Below are the code and all the weights of a small trained network. Each question names an input and a target symbol and asks about switching units off, where a switched-off unit gives its printed mean instead of its output.

import numpy as np


def w(rows, s, z=0):
    codes = np.array(rows[::2]) - 128.0
    scale = np.full(codes.shape[1], s)
    scale[-1] = z or s
    return codes * scale


def f(y):
    return np.maximum(y, 0)


def softmax(a):
    e = np.exp(a - a.max(-1, keepdims=True))
    return e / e.sum(-1, keepdims=True)


def log_softmax(a):
    a = a - a.max(-1, keepdims=True)
    return a - np.log(np.exp(a).sum(-1, keepdims=True))


def net(x, mask):
    ids = ['βδζηθλμξπτφψω'.index(c) for c in x.split()]
    T = len(ids)
    res = E[ids] + P[:T]
    q, k, v = (res @ M[0].T for M in (Q, K, V))
    z = softmax(np.where(np.tri(T) > 0, q @ k.T / 2**0.5, -1e9)) @ v
    res = res + np.where(mask[0], z, O[0][:, -1]) @ O[0][:, :-1]
    y = f(res @ A[0][:, :-1].T + A[0][:, -1])
    res = res + np.where(mask[1:17], y, B[0][:, -1]) @ B[0][:, :-1]
    return log_softmax(res[-1] @ U[:, :-1].T + U[:, -1])


Q, K, V, O, A, B = {}, {}, {}, {}, {}, {}
E = w([
[92,95,116,56],'β',
[54,185,142,103],'δ',
[157,223,130,148],'ζ',
[206,97,111,78],'η',
[178,174,113,145],'θ',
[103,51,108,41],'λ',
[222,123,107,114],'μ',
[168,92,127,55],'ξ',
[160,105,253,129],'π',
[132,102,119,65],'τ',
[168,151,119,116],'φ',
[66,139,112,70],'ψ',
[114,196,143,137],'ω',
],0.014)
P = w([
[148,109,237,98],'0',
[140,187,96,1],'1',
[137,187,88,3],'2',
[138,189,83,3],'3',
[136,191,83,1],'4',
[136,191,85,3],'5',
[135,194,78,10],'6',
[136,196,78,6],'7',
],0.0057)
Q[0] = w([
[216,178,119,4],'head 0',
[114,48,139,237],'head 0',
],0.012)
K[0] = w([
[109,119,195,159],'head 0',
[96,192,1,103],'head 0',
],0.016)
V[0] = w([
[33,247,189,142],'head 0',
[252,195,127,171],'head 0',
],0.012)
O[0] = w([
[3,95,186,195,251],'head 0',
[182,16,59,193,86],'head 0',
],0.016,0.0022)
A[0] = w([
[167,96,156,56,136],'neuron 0',
[116,67,107,254,165],'neuron 1',
[216,111,52,116,163],'neuron 2',
[187,132,117,49,152],'neuron 3',
[93,174,152,146,254],'neuron 4',
[167,106,209,139,92],'neuron 5',
[183,121,68,121,141],'neuron 6',
[75,61,179,159,147],'neuron 7',
[73,111,110,92,158],'neuron 8',
[149,127,96,67,169],'neuron 9',
[92,76,164,144,138],'neuron 10',
[135,59,29,139,154],'neuron 11',
[151,69,44,172,55],'neuron 12',
[120,186,59,148,178],'neuron 13',
[114,165,217,85,71],'neuron 14',
[160,97,152,68,131],'neuron 15',
],0.011,0.0064)
B[0] = w([
[181,174,143,188,203],'neuron 0',
[89,39,116,83,207],'neuron 1',
[126,48,159,76,228],'neuron 2',
[143,155,173,158,249],'neuron 3',
[78,67,83,136,253],'neuron 4',
[201,116,58,160,142],'neuron 5',
[103,49,136,97,194],'neuron 6',
[171,172,156,189,233],'neuron 7',
[88,168,167,107,201],'neuron 8',
[151,160,186,99,219],'neuron 9',
[168,187,150,169,200],'neuron 10',
[145,174,92,99,205],'neuron 11',
[124,198,1,173,177],'neuron 12',
[159,87,148,222,178],'neuron 13',
[143,145,38,92,245],'neuron 14',
[165,186,146,172,187],'neuron 15',
],0.0088,0.012)
U = w([
[122,193,94,64,217],'β',
[68,197,127,181,38],'δ',
[125,145,13,218,111],'ζ',
[175,101,155,60,73],'η',
[81,52,42,68,74],'θ',
[179,231,111,140,2],'λ',
[176,117,54,98,61],'μ',
[150,114,254,93,100],'ξ',
[187,156,130,234,227],'π',
[147,176,171,96,181],'τ',
[118,70,100,60,228],'φ',
[24,124,87,21,162],'ψ',
[68,47,195,177,180],'ω',
],0.0069,0.0045)

Each question gives the input, a string of symbols that net reads in full, and the target symbol t.
The units are the heads (2 rows each of Q, K, V and O) and the neurons (one row each of A and B). Each row of codes is followed by its name. A weight is (code - 128) times the scale printed after its matrix; where a second scale follows, it is the last column's (O, A, B and U).
mask holds one flag per unit, heads first, then neurons. A switched-off unit (its flag False) gives its mean, the last column of its rows in O or B, instead of its output. The means were averaged over made-up inputs and are rounded, as every weight is.
A unit's drop is (log p(t) with every unit on - log p(t) with that unit switched off) / (log p(t) with every unit on - log p(t) with every unit switched off).
The circuit of an input: a set's keep is (log p(t) with only the set's units on - log p(t) with every unit switched off) / (log p(t) with every unit on - log p(t) with every unit switched off). Starting from the 12 units with the biggest drops (on a tie, the unit counted first), units are removed one at a time, each time the one whose removal leaves the highest keep (on an exact tie, the one counted first), for as long as the keep stays at least 0.8.
units of the circuit, in order: the units of the circuit, biggest drop first
k most important neurons: the k neurons with the biggest drops, biggest first
drop when u is switched off: that unit's drop, to one decimal
input ζ ζ θ ω θ λ, target ζ: units of the circuit, in order : (head 0; neuron 12)
input θ λ ζ, target θ: 2 most important neurons : (neuron 1; neuron 2)
input μ μ θ, target μ: units of the circuit, in order : (head 0; neuron 12; neuron 2)
input β μ ζ ψ β β ψ ζ, target β: units of the circuit, in order : (head 0; neuron 14)
input η η ζ η, target η: units of the circuit, in order : (neuron 2; head 0; neuron 9)
input η ζ ψ ξ ψ ξ τ, target η: units of the circuit, in order : (neuron 2; head 0; neuron 9)
input δ ω ζ ζ ζ η θ ψ, target δ: units of the circuit, in order : (head 0; neuron 7)
input λ ω μ ζ ω δ, target λ: units of the circuit, in order : (head 0; neuron 3; neuron 2)
input λ η β, target λ: units of the circuit, in order : (head 0; neuron 0; neuron 15)
input μ ψ τ β ξ δ μ ξ, target μ: 3 most important neurons : (neuron 12; neuron 2; neuron 11)
input μ η β π, target π: 2 most important neurons : (neuron 2; neuron 5)
input β β θ τ θ, target β: 4 most important neurons : (neuron 14; neuron 7; neuron 10; neuron 4)
input θ β λ ξ, target θ: 4 most important neurons : (neuron 2; neuron 1; neuron 6; neuron 12)
input ζ β ω θ, target ζ: 2 most important neurons : (neuron 12; neuron 7)
input ζ ω τ β, target ζ: 2 most important neurons : (neuron 12; neuron 7)
input ξ η δ λ τ λ, target ξ: most important neuron : (neuron 2)
input ω ω η ω, target ω: most important neuron : (neuron 1)
input δ β ω φ ζ, target δ: drop when neuron 3 is switched off : 0.0
input θ η τ ζ ω θ, target θ: drop when neuron 3 is switched off : 0.0
input ψ τ η β ω ψ ζ, target ψ: drop when head 0 is switched off : 0.7
